Below are the code and all the weights of a small trained network. Each question names an input and a class and asks about switching units off, where a switched-off unit gives its printed mean instead of its output.

import numpy as np


def w(rows, s, z=0):
    codes = np.array(rows[::2]) - 128.0
    scale = np.full(codes.shape[1], s)
    scale[-1] = z or s
    return codes * scale


def f(y):
    return np.maximum(y, 0)


def log_softmax(a):
    a = a - a.max(-1, keepdims=True)
    return a - np.log(np.exp(a).sum(-1, keepdims=True))


def net(x, mask):
    res = np.array(x, float).reshape(1, 8) / 4 @ E
    y = f(res @ A[0][:, :-1].T + A[0][:, -1])
    res = res + np.where(mask, y, B[0][:, -1]) @ B[0][:, :-1]
    return log_softmax(res[-1] @ U[:, :-1].T + U[:, -1])


A, B = {}, {}
E = w([
[129,140,124,120,153],'x0',
[129,116,130,136,102],'x1',
[155,131,132,104,145],'x2',
[101,131,130,120,143],'x3',
[137,139,126,116,152],'x4',
[191,96,133,201,223],'x5',
[170,212,255,162,127],'x6',
[138,234,91,56,123],'x7',
],0.0096)
A[0] = w([
[185,95,139,203,145,89],'n1',
[108,109,114,194,178,87],'n2',
[47,55,218,139,33,254],'n3',
[153,190,169,240,211,213],'n4',
[189,43,49,129,195,254],'n5',
[80,247,146,2,42,174],'n6',
],0.0074,0.004)
B[0] = w([
[125,101,237,151,175,161],'n1',
[85,52,159,196,130,152],'n2',
[226,110,121,41,211,206],'n3',
[178,112,137,86,238,201],'n4',
[87,42,58,139,75,205],'n5',
[109,254,88,124,114,252],'n6',
],0.0091,0.012)
U = w([
[139,57,2,74,133,251],'0',
[168,147,191,69,158,230],'1',
[50,12,112,205,124,65],'2',
[146,82,176,176,179,28],'3',
[61,145,27,91,80,46],'4',
[120,228,174,186,85,29],'5',
],0.0072,0.0034)

Each question gives the input, the list of numbers given to net, and the class t.
The units are the neurons (one row each of A and B). Each row of codes is followed by its name. A weight is (code - 128) times the scale printed after its matrix; where a second scale follows, it is the last column's (A, B and U).
mask holds one flag per neuron, in row order. A switched-off neuron (its flag False) gives its mean, the last column of its row in B, instead of its output. The means were averaged over made-up inputs and are rounded, as every weight is.
A unit's drop is (log p(t) with every unit on - log p(t) with that unit switched off) / (log p(t) with every unit on - log p(t) with every unit switched off).
The circuit of an input: a set's keep is (log p(t) with only the set's units on - log p(t) with every unit switched off) / (log p(t) with every unit on - log p(t) with every unit switched off). Starting from all 6 units, units are removed one at a time, each time the one whose removal leaves the highest keep (on an exact tie, the one counted first), for as long as the keep stays at least 0.8.
units of the circuit, in order: the units of the circuit, biggest drop first
unit that matters most: the unit with the biggest drop
top k neurons: the k neurons with the biggest drops, biggest first
drop of u: that unit's drop, to one decimal
input [2,1,8,2,-1,-4,-7,1], class 4: units of the circuit, in order	[n3, n4]
input [-1,-8,0,-8,4,-4,6,3], class 5: units of the circuit, in order	[n6, n3]
input [6,-5,8,-6,-3,5,-1,-6], class 2: unit that matters most	n5
input [8,3,8,-2,-6,-2,2,8], class 5: units of the circuit, in order	[n6, n3]
input [1,5,5,3,5,-1,4,7], class 5: top 2 neurons	[n6, n3]
input [-8,-8,8,3,8,4,-6,-2], class 2: top 2 neurons	[n3, n6]
input [-4,-6,8,-7,4,1,-4,-1], class 2: units of the circuit, in order	[n3, n6]
input [-3,-1,3,3,-6,-2,-5,7], class 4: units of the circuit, in order	[n6, n3]
input [5,7,1,7,8,2,-2,-8], class 2: top 4 neurons	[n5, n2, n6, n1]
input [-2,4,2,6,-5,5,-2,-4], class 2: top 3 neurons	[n5, n2, n6]
input [-7,-8,8,7,7,3,-5,-1], class 2: top 2 neurons	[n3, n6]
input [0,2,3,-7,7,0,-5,5], class 4: top 2 neurons	[n3, n4]
input [-7,6,1,0,-7,-6,1,-5], class 1: top 2 neurons	[n3, n5]
input [7,2,4,6,-8,8,-2,-3], class 2: unit that matters most	n5
input [5,7,6,3,3,-4,-8,8], class 4: drop of n3	0.1
input [-1,-3,-6,-1,5,-4,3,3], class 5: drop of n6	0.3
input [0,-6,-3,-6,4,8,-7,-5], class 2: drop of n5	0.1
